Below are the code and all the weights of a small trained network. Each question names an input and a class and asks about switching units off, where a switched-off unit gives its printed mean instead of its output.

import numpy as np


def w(rows, s, z=0):
    codes = np.array(rows[::2]) - 128.0
    scale = np.full(codes.shape[1], s)
    scale[-1] = z or s
    return codes * scale


def f(y):
    return y / 2 * (1 + np.tanh(0.7978845608 * (y + 0.044715 * y**3)))


def log_softmax(a):
    a = a - a.max(-1, keepdims=True)
    return a - np.log(np.exp(a).sum(-1, keepdims=True))


def net(x, mask):
    res = np.array(x, float).reshape(1, 4) / 4 @ E
    y = f(res @ A[0][:, :-1].T + A[0][:, -1])
    res = res + np.where(mask, y, B[0][:, -1]) @ B[0][:, :-1]
    return log_softmax(res[-1] @ U[:, :-1].T + U[:, -1])


A, B = {}, {}
E = w([
[200,192,17,224,217,136,169,220,24,75,148,195],'x0',
[227,232,182,78,29,43,229,117,81,38,58,204],'x1',
[183,97,147,243,112,106,46,194,190,126,67,41],'x2',
[157,190,108,174,255,79,180,80,116,221,39,84],'x3',
],0.0048)
A[0] = w([
[39,8,147,120,45,224,16,198,207,85,235,109,251],'neuron 1',
[64,60,232,48,32,122,79,58,225,106,143,94,86],'neuron 2',
[240,165,88,241,160,99,72,253,128,110,58,77,184],'neuron 3',
[238,225,166,104,58,57,203,150,67,17,86,223,203],'neuron 4',
[117,87,179,168,153,95,72,86,231,220,39,22,180],'neuron 5',
[165,199,50,171,203,136,189,153,43,157,120,160,173],'neuron 6',
[87,60,48,181,176,209,58,209,120,161,193,101,166],'neuron 7',
[70,162,76,86,200,157,198,63,61,191,158,172,141],'neuron 8',
[116,86,171,172,160,99,67,95,226,214,41,24,172],'neuron 9',
],0.0052,0.0024)
B[0] = w([
[78,15,28,218,140,241,5,204,112,145,199,53,255],'neuron 1',
[36,227,233,50,69,73,160,16,200,224,44,104,220],'neuron 2',
[204,114,122,254,26,94,90,230,57,39,152,124,217],'neuron 3',
[237,238,190,220,38,31,235,219,1,18,222,254,255],'neuron 4',
[97,214,236,109,14,38,153,53,179,169,36,104,215],'neuron 5',
[59,156,167,116,101,121,109,71,169,193,110,120,213],'neuron 6',
[190,138,107,182,99,125,136,185,18,54,219,216,205],'neuron 7',
[52,137,87,74,192,208,117,80,68,188,224,203,180],'neuron 8',
[110,197,229,149,12,38,141,71,174,153,39,105,212],'neuron 9',
],0.0049,0.0075)
U = w([
[251,81,100,61,203,118,234,138,253,33,24,15,6],'0',
[252,4,33,7,254,165,250,182,252,9,4,3,1],'1',
[35,153,211,68,99,97,98,14,251,240,14,17,177],'2',
[61,130,91,9,215,211,172,36,110,187,191,190,134],'3',
[168,12,10,217,157,221,24,244,69,61,211,85,146],'4',
[253,5,28,4,252,163,248,182,252,12,4,4,1],'5',
[241,222,196,164,67,29,231,171,44,23,135,219,157],'6',
],0.0054,0.0053)

Each question gives the input, the list of numbers given to net, and the class t.
The units are the neurons (one row each of A and B). Each row of codes is followed by its name. A weight is (code - 128) times the scale printed after its matrix; where a second scale follows, it is the last column's (A, B and U).
mask holds one flag per neuron, in row order. A switched-off neuron (its flag False) gives its mean, the last column of its row in B, instead of its output. The means were averaged over made-up inputs and are rounded, as every weight is.
A unit's drop is (log p(t) with every unit on - log p(t) with that unit switched off) / (log p(t) with every unit on - log p(t) with every unit switched off).
The circuit of an input: a set's keep is (log p(t) with only the set's units on - log p(t) with every unit switched off) / (log p(t) with every unit on - log p(t) with every unit switched off). Starting from all 9 units, units are removed one at a time, each time the one whose removal leaves the highest keep (on an exact tie, the one counted first), for as long as the keep stays at least 0.8.
circuit, biggest first: the units of the circuit, biggest drop first
unit that matters most: the unit with the biggest drop
k most important neurons: the k neurons with the biggest drops, biggest first
drop of u: that unit's drop, to one decimal
input [-1,-1,1,-6], class 4: circuit, biggest first => (neuron 1)
input [5,-1,-3,-4], class 4: 4 most important neurons => (neuron 2; neuron 5; neuron 9; neuron 4)
input [-1,-1,-2,5], class 2: 2 most important neurons => (neuron 4; neuron 7)
input [0,0,-6,-6], class 3: 2 most important neurons => (neuron 3; neuron 7)
input [0,-5,-5,3], class 3: circuit, biggest first => (neuron 3; neuron 8)
input [8,-2,-3,6], class 4: circuit, biggest first => (neuron 5; neuron 9)
input [-6,4,-8,-8], class 2: 2 most important neurons => (neuron 2; neuron 7)
input [3,-2,-5,-4], class 4: 2 most important neurons => (neuron 2; neuron 5)
input [-2,2,3,8], class 2: 4 most important neurons => (neuron 4; neuron 7; neuron 5; neuron 9)
input [0,0,4,5], class 2: 3 most important neurons => (neuron 4; neuron 7; neuron 5)
input [2,-3,-1,7], class 2: 3 most important neurons => (neuron 4; neuron 6; neuron 1)
input [1,-1,6,8], class 2: 4 most important neurons => (neuron 4; neuron 5; neuron 9; neuron 7)
input [-8,7,4,1], class 2: 3 most important neurons => (neuron 2; neuron 3; neuron 7)
input [-8,3,-6,-7], class 2: unit that matters most => neuron 2
input [3,0,0,-4], class 4: drop of neuron 5 => 0.1
input [-1,-2,3,-5], class 4: drop of neuron 4 => 0.0
input [-1,3,6,-6], class 4: drop of neuron 9 => 0.1
input [-1,-7,-5,-2], class 4: drop of neuron 1 => 0.5
